Below are the code and all the weights of a small trained network. Each question names an input and a class and asks about switching units off, where a switched-off unit gives its printed mean instead of its output.

import numpy as np


def w(rows, s, z=0):
    codes = np.array(rows[::2]) - 128.0
    scale = np.full(codes.shape[1], s)
    scale[-1] = z or s
    return codes * scale


def f(y):
    return y / 2 * (1 + np.tanh(0.7978845608 * (y + 0.044715 * y**3)))


def log_softmax(a):
    a = a - a.max(-1, keepdims=True)
    return a - np.log(np.exp(a).sum(-1, keepdims=True))


def net(x, mask):
    res = np.array(x, float).reshape(1, 5) / 4 @ E
    y = f(res @ A[0][:, :-1].T + A[0][:, -1])
    res = res + np.where(mask, y, B[0][:, -1]) @ B[0][:, :-1]
    return log_softmax(res[-1] @ U[:, :-1].T + U[:, -1])


A, B = {}, {}
E = w([
[141,94,35,180,143,58,130,103,122,117,201],'x0',
[70,152,97,78,93,153,99,59,113,90,114],'x1',
[200,133,147,89,85,110,92,151,117,28,137],'x2',
[154,115,140,197,191,186,40,76,123,101,73],'x3',
[151,115,92,139,123,148,163,143,11,163,122],'x4',
],0.011)
A[0] = w([
[139,112,104,155,131,101,138,129,141,125,135,101],'n0',
[180,129,130,115,128,135,106,120,116,81,132,118],'n1',
[155,141,123,128,77,108,124,164,109,78,128,104],'n2',
[127,119,126,121,122,121,103,114,202,121,131,107],'n3',
[134,149,77,136,118,95,136,111,134,116,176,120],'n4',
[128,127,136,127,125,130,126,125,116,119,125,255],'n5',
[99,137,148,110,131,109,127,132,249,107,160,139],'n6',
[155,122,119,153,149,153,110,121,31,132,104,113],'n7',
[121,131,138,119,135,123,134,129,201,118,139,83],'n8',
[130,141,180,73,111,162,139,156,120,164,117,125],'n9',
[188,123,168,148,132,104,170,213,154,161,151,124],'n10',
[121,141,170,124,104,144,145,143,119,131,88,158],'n11',
[145,125,131,176,152,148,88,82,131,95,96,75],'n12',
[139,133,132,155,160,160,109,118,125,116,133,135],'n13',
[93,130,113,55,89,95,191,165,136,139,166,110],'n14',
[125,133,91,149,133,108,129,117,138,125,145,208],'n15',
[133,133,114,89,102,134,171,159,16,154,154,114],'n16',
[167,124,143,98,122,128,131,142,112,93,131,89],'n17',
[136,127,180,104,117,147,134,147,122,144,110,92],'n18',
[107,139,176,92,121,153,139,139,102,131,113,118],'n19',
[148,118,51,153,121,84,132,109,118,114,185,93],'n20',
[174,128,137,77,99,107,132,156,104,69,145,137],'n21',
[40,135,88,53,79,137,124,59,101,82,131,100],'n22',
[177,121,154,173,149,117,134,164,153,150,128,98],'n23',
[39,133,112,144,144,136,164,119,143,221,124,115],'n24',
[108,134,123,73,81,93,180,165,149,135,158,75],'n25',
],0.015,0.0095)
B[0] = w([
[84,130,138,125,146,138,119,120,101,109,105,157],'n0',
[103,123,138,123,133,130,157,112,149,177,149,186],'n1',
[79,129,142,118,127,129,162,119,119,167,160,187],'n2',
[103,147,141,171,108,109,163,128,89,127,110,185],'n3',
[102,107,132,116,155,140,124,149,117,94,105,196],'n4',
[253,75,97,70,109,126,122,170,196,139,134,200],'n5',
[163,123,120,158,74,96,183,130,132,120,90,247],'n6',
[132,157,141,189,91,98,146,119,115,125,100,203],'n7',
[89,156,130,165,112,112,154,114,83,116,108,172],'n8',
[97,105,137,102,152,151,126,153,124,87,92,195],'n9',
[142,157,29,117,141,127,98,104,105,111,158,214],'n10',
[132,76,128,105,148,126,124,145,139,98,114,183],'n11',
[117,156,191,176,148,146,73,132,100,159,128,195],'n12',
[157,125,160,138,131,135,94,132,137,147,135,169],'n13',
[178,130,181,172,133,152,64,130,143,161,115,237],'n14',
[167,97,144,76,120,143,129,154,166,112,111,201],'n15',
[151,146,127,179,74,88,171,117,124,118,87,226],'n16',
[51,148,143,136,132,133,160,115,107,146,145,167],'n17',
[70,126,146,117,145,131,114,122,108,78,110,165],'n18',
[88,119,141,123,153,132,131,149,122,80,119,177],'n19',
[59,109,153,101,157,146,131,150,120,64,95,219],'n20',
[118,116,139,99,123,126,168,117,170,173,171,222],'n21',
[136,167,13,122,151,123,93,106,90,110,164,226],'n22',
[124,160,68,116,135,135,91,106,106,120,152,169],'n23',
[83,125,152,92,122,125,184,113,151,179,193,224],'n24',
[133,145,197,173,153,141,69,122,106,156,122,214],'n25',
],0.028,0.015)
U = w([
[169,125,197,173,137,164,49,143,130,176,135,252],'0',
[153,125,133,174,44,74,179,136,110,116,86,94],'1',
[89,58,145,88,163,162,119,187,126,70,106,94],'2',
[84,105,155,95,124,139,173,104,166,202,220,39],'3',
[150,158,43,113,143,134,76,98,91,115,181,101],'4',
[248,44,116,81,87,128,122,183,215,136,133,186],'5',
],0.013,0.0031)

Each question gives the input, the list of numbers given to net, and the class t.
The units are the neurons (one row each of A and B). Each row of codes is followed by its name. A weight is (code - 128) times the scale printed after its matrix; where a second scale follows, it is the last column's (A, B and U).
mask holds one flag per neuron, in row order. A switched-off neuron (its flag False) gives its mean, the last column of its row in B, instead of its output. The means were averaged over made-up inputs and are rounded, as every weight is.
A unit's drop is (log p(t) with every unit on - log p(t) with that unit switched off) / (log p(t) with every unit on - log p(t) with every unit switched off).
The circuit of an input: a set's keep is (log p(t) with only the set's units on - log p(t) with every unit switched off) / (log p(t) with every unit on - log p(t) with every unit switched off). Starting from the 12 units with the biggest drops (on a tie, the unit counted first), units are removed one at a time, each time the one whose removal leaves the highest keep (on an exact tie, the one counted first), for as long as the keep stays at least 0.8.
circuit, biggest first: the units of the circuit, biggest drop first
unit that matters most: the unit with the biggest drop
top k neurons: the k neurons with the biggest drops, biggest first
drop of u: that unit's drop, to one decimal
input [-5,-4,-7,-2,6], class 3: top 4 neurons	n24, n6, n3, n8
input [5,5,8,-1,6], class 3: circuit, biggest first	n21
input [-1,2,-8,-8,-5], class 0: top 3 neurons	n14, n25, n21
input [3,-6,6,1,5], class 3: top 3 neurons	n22, n21, n6
input [-8,4,-8,-5,0], class 2: top 4 neurons	n9, n19, n11, n21
input [2,8,-3,-1,-7], class 4: top 2 neurons	n22, n16
input [-8,-5,-2,4,-7], class 2: top 2 neurons	n16, n9
input [6,-7,-1,-2,0], class 4: top 2 neurons	n10, n23
input [-8,3,5,4,-7], class 2: top 3 neurons	n16, n9, n11
input [8,0,-4,7,0], class 2: top 4 neurons	n20, n14, n25, n15
input [3,-2,-6,4,-3], class 3: top 2 neurons	n24, n14
input [-6,-7,5,-7,-5], class 0: top 2 neurons	n25, n14
input [-1,-2,4,5,-6], class 1: top 3 neurons	n6, n14, n25
input [-1,-1,8,-8,-1], class 0: top 2 neurons	n14, n25
input [-4,2,-6,5,-7], class 1: circuit, biggest first	n6
input [4,-4,-5,3,4], class 3: top 2 neurons	n24, n6
input [8,0,0,5,6], class 2: top 2 neurons	n20, n6
input [-4,6,2,-5,-1], class 4: drop of n22	3.5
input [1,-4,6,-6,6], class 0: drop of n16	0.2
input [-7,0,3,2,-6], class 2: unit that matters most	n16
input [-7,3,6,-2,1], class 2: drop of n19	0.1
input [-8,-4,-5,2,2], class 2: drop of n23	0.0
